Below is a small trained network, with its code and all its weights. Each question gives an input and a target symbol and asks what happens when units are switched off, that is, made to give their printed mean instead of their output.

import numpy as np


def w(rows, s, z=0):
    codes = np.array(rows[::2]) - 128.0
    scale = np.full(codes.shape[1], s)
    scale[-1] = z or s
    return codes * scale


def f(y):
    return y / 2 * (1 + np.tanh(0.7978845608 * (y + 0.044715 * y**3)))


def softmax(a):
    e = np.exp(a - a.max(-1, keepdims=True))
    return e / e.sum(-1, keepdims=True)


def log_softmax(a):
    a = a - a.max(-1, keepdims=True)
    return a - np.log(np.exp(a).sum(-1, keepdims=True))


def net(x, mask):
    ids = ['ΔΘΛΠΨΩβεζηξστ'.index(c) for c in x.split()]
    T = len(ids)
    res = E[ids] + P[:T]
    u = 0
    for l in range(3):
        r = res
        for j in range(2):
            rows = slice(2 * j, 2 * j + 2)
            q, k, v = (r @ M[l][rows].T for M in (Q, K, V))
            z = softmax(np.where(np.tri(T) > 0, q @ k.T / 2**0.5, -1e9)) @ v
            o = O[l][rows]
            res = res + np.where(mask[u + j], z, o[:, -1]) @ o[:, :-1]
        u += 2
        y = f(res @ A[l][:, :-1].T + A[l][:, -1])
        res = res + np.where(mask[u : u + 4], y, B[l][:, -1]) @ B[l][:, :-1]
        u += 4
    return log_softmax(res[-1] @ U[:, :-1].T + U[:, -1])


Q, K, V, O, A, B = {}, {}, {}, {}, {}, {}
E = w([
[89,181,40,214,130],'Δ',
[187,154,117,97,178],'Θ',
[164,117,77,77,201],'Λ',
[141,198,149,79,247],'Π',
[195,124,216,52,144],'Ψ',
[152,220,162,108,200],'Ω',
[132,108,27,187,161],'β',
[143,102,115,172,17],'ε',
[159,251,177,155,161],'ζ',
[57,98,127,125,143],'η',
[59,99,206,115,65],'ξ',
[108,79,225,83,88],'σ',
[113,92,164,47,192],'τ',
],0.014)
P = w([
[112,254,68,30,193],'0',
[148,55,143,144,168],'1',
[102,198,63,61,125],'2',
[125,79,143,202,191],'3',
[122,169,101,35,105],'4',
[148,67,148,166,171],'5',
[111,138,117,21,87],'6',
[153,64,156,149,164],'7',
[89,185,112,90,54],'8',
],0.0092)
Q[0] = w([
[130,70,185,254,138],'L0H1',
[7,193,141,152,162],'L0H1',
[110,109,67,160,159],'L0H2',
[131,225,172,92,92],'L0H2',
],0.0061)
K[0] = w([
[112,130,89,225,15],'L0H1',
[55,167,83,73,139],'L0H1',
[133,112,124,157,221],'L0H2',
[105,165,172,6,2],'L0H2',
],0.008)
V[0] = w([
[24,128,131,170,3],'L0H1',
[205,187,95,62,228],'L0H1',
[135,104,92,79,127],'L0H2',
[95,232,139,107,25],'L0H2',
],0.0047)
O[0] = w([
[96,87,92,127,81,34],'L0H1',
[9,167,57,185,159,252],'L0H1',
[82,236,120,207,140,142],'L0H2',
[123,254,164,158,175,156],'L0H2',
],0.006,0.0038)
A[0] = w([
[107,204,150,20,102,139],'L0N1',
[175,169,129,78,93,55],'L0N2',
[159,49,158,154,218,47],'L0N3',
[245,94,142,185,67,1],'L0N4',
],0.011,0.0042)
B[0] = w([
[109,95,38,207,60,255],'L0N1',
[66,141,82,90,162,131],'L0N2',
[5,144,111,37,197,167],'L0N3',
[62,228,212,1,65,128],'L0N4',
],0.008,0.0077)
Q[1] = w([
[206,124,175,71,254],'L1H1',
[116,78,64,151,125],'L1H1',
[152,81,204,200,143],'L1H2',
[89,195,177,92,110],'L1H2',
],0.0069)
K[1] = w([
[109,157,71,254,45],'L1H1',
[137,156,129,173,216],'L1H1',
[133,146,130,172,97],'L1H2',
[94,121,73,139,136],'L1H2',
],0.0063)
V[1] = w([
[145,54,91,254,64],'L1H1',
[136,174,123,75,138],'L1H1',
[172,84,150,142,172],'L1H2',
[83,113,222,165,90],'L1H2',
],0.006)
O[1] = w([
[57,198,144,106,123,25],'L1H1',
[1,202,134,37,102,166],'L1H1',
[166,193,44,180,174,4],'L1H2',
[109,18,68,94,185,22],'L1H2',
],0.0045,0.003)
A[1] = w([
[156,115,139,89,254,94],'L1N1',
[138,199,191,228,198,254],'L1N2',
[99,120,70,203,244,96],'L1N3',
[138,225,156,160,207,169],'L1N4',
],0.0067,0.0058)
B[1] = w([
[88,241,90,34,143,170],'L1N1',
[192,1,103,75,116,253],'L1N2',
[129,172,88,156,95,204],'L1N3',
[207,63,174,60,103,217],'L1N4',
],0.0088,0.0057)
Q[2] = w([
[159,218,107,27,116],'L2H1',
[127,54,172,254,223],'L2H1',
[125,135,144,162,100],'L2H2',
[185,144,8,159,138],'L2H2',
],0.0071)
K[2] = w([
[181,242,95,108,135],'L2H1',
[70,36,136,254,203],'L2H1',
[75,141,125,110,210],'L2H2',
[224,140,173,74,78],'L2H2',
],0.0076)
V[2] = w([
[64,2,170,170,136],'L2H1',
[158,70,148,113,143],'L2H1',
[61,81,114,82,119],'L2H2',
[126,173,142,182,148],'L2H2',
],0.0066)
O[2] = w([
[110,73,198,83,1,80],'L2H1',
[115,57,94,58,125,164],'L2H1',
[156,75,89,46,152,224],'L2H2',
[132,151,105,58,170,3],'L2H2',
],0.0063,0.004)
A[2] = w([
[90,143,43,149,196,7],'L2N1',
[119,23,87,152,32,81],'L2N2',
[2,89,106,136,108,253],'L2N3',
[37,124,225,113,173,90],'L2N4',
],0.009,0.0026)
B[2] = w([
[151,198,196,182,82,184],'L2N1',
[165,254,183,159,188,255],'L2N2',
[184,105,63,146,147,233],'L2N3',
[42,91,128,194,131,168],'L2N4',
],0.011,0.0096)
U = w([
[171,140,11,126,78,220],'Δ',
[165,152,130,155,117,140],'Θ',
[132,199,159,118,118,33],'Λ',
[129,136,210,171,130,3],'Π',
[78,163,131,131,151,17],'Ψ',
[113,71,149,158,127,204],'Ω',
[201,78,151,131,98,88],'β',
[143,138,110,88,148,77],'ε',
[134,169,109,55,131,27],'ζ',
[136,78,84,143,153,118],'η',
[114,122,131,89,140,169],'ξ',
[170,86,67,72,120,109],'σ',
[112,150,160,96,55,163],'τ',
],0.012,0.0055)

Each question gives the input, a string of symbols that net reads in full, and the target symbol t.
The units are the heads (2 rows each of Q, K, V and O) and the neurons (one row each of A and B). Each row of codes is followed by its name. A weight is (code - 128) times the scale printed after its matrix; where a second scale follows, it is the last column's (O, A, B and U).
mask holds one flag per unit, layer by layer, with each layer's heads first. A switched-off unit (its flag False) gives its mean, the last column of its rows in O or B, instead of its output. The means were averaged over made-up inputs and are rounded, as every weight is.
A unit's drop is (log p(t) with every unit on - log p(t) with that unit switched off) / (log p(t) with every unit on - log p(t) with every unit switched off).
The circuit of an input: a set's keep is (log p(t) with only the set's units on - log p(t) with every unit switched off) / (log p(t) with every unit on - log p(t) with every unit switched off). Starting from the 12 units with the biggest drops (on a tie, the unit counted first), units are removed one at a time, each time the one whose removal leaves the highest keep (on an exact tie, the one counted first), for as long as the keep stays at least 0.8.
units of the circuit, in order: the units of the circuit, biggest drop first
unit that matters most: the unit with the biggest drop
top k neurons: the k neurons with the biggest drops, biggest first
k most important neurons of layer l: the k neurons of layer l with the biggest drops, biggest first
heads that matter: for each layer, one digit per head in row order, 1 if its drop is at least 0.15 and else 0, layers parted by /
input τ Δ Θ ξ σ σ ξ Π, target ζ: top 2 neurons -> L1N1, L0N3
input σ Π σ ξ Δ ζ σ σ ξ, target Θ: heads that matter -> 00 / 10 / 10
input ξ Ψ β Π σ β ζ Δ, target Θ: units of the circuit, in order -> L2N2, L1N1, L0N3
input ζ η τ ε ε Π, target ζ: top 3 neurons -> L1N1, L1N4, L0N3
input τ σ σ ζ, target β: unit that matters most -> L0N1
input β Ψ Ω Ψ Ψ β ζ σ, target Ω: top 2 neurons -> L0N1, L2N4
input Δ ξ τ σ Λ Π β σ β, target Θ: units of the circuit, in order -> L2N2, L1N1
input Ω ζ Θ Δ ε σ Ψ Ψ τ, target Δ: 2 most important neurons of layer 1 -> L1N4, L1N2
input Ω σ β Π Π ζ, target β: top 2 neurons -> L0N1, L1N2
input Δ η ξ β β β ξ τ, target Ψ: top 3 neurons -> L0N3, L1N1, L2N4
input τ σ Ω σ, target Ω: heads that matter -> 10 / 00 / 00
input ξ Π σ σ ζ ζ ξ, target Θ: top 4 neurons -> L2N2, L0N1, L0N3, L2N3
input η Δ Θ ζ Π σ Ψ Ψ σ, target Θ: top 3 neurons -> L2N2, L0N1, L0N3
input ξ τ σ σ Ω σ σ, target Λ: top 2 neurons -> L2N2, L0N1
input σ τ τ σ ζ β η ξ σ, target Λ: 3 most important neurons of layer 0 -> L0N1, L0N3, L0N4
input ζ ζ Π τ Π Ω ζ Λ, target Λ: 2 most important neurons of layer 1 -> L1N1, L1N3
input τ Ω β σ η Λ, target Λ: most important neuron of layer 0 -> L0N3
input Ψ Ψ Λ Ω, target σ: top 2 neurons -> L1N2, L1N4
input η ξ Π ε ε Ω ξ ζ Ψ, target Δ: top 4 neurons -> L0N1, L0N2, L1N4, L1N2
input Π ζ Π Θ σ, target Δ: top 4 neurons -> L2N3, L0N1, L1N4, L2N1
input ζ Λ Π σ σ ε, target τ: top 3 neurons -> L0N4, L0N1, L2N2
input Λ ζ β σ Ω ζ Π σ β, target Θ: 2 most important neurons of layer 1 -> L1N1, L1N2
input Π Θ ξ Ω σ, target Δ: most important neuron of layer 1 -> L1N4
input σ ζ Ω Θ Ψ Ψ, target ξ: top 3 neurons -> L0N3, L0N1, L2N3
input τ ζ σ Ψ, target ξ: 2 most important neurons of layer 2 -> L2N3, L2N4
input σ Λ σ Ψ ε σ ξ ξ Π, target Δ: 2 most important neurons of layer 0 -> L0N1, L0N2
input Π ζ ε σ σ σ Π Ω, target σ: top 2 neurons -> L1N2, L2N2
input σ σ Ψ ε Ψ Λ ζ, target Δ: 3 most important neurons of layer 2 -> L2N1, L2N2, L2N4
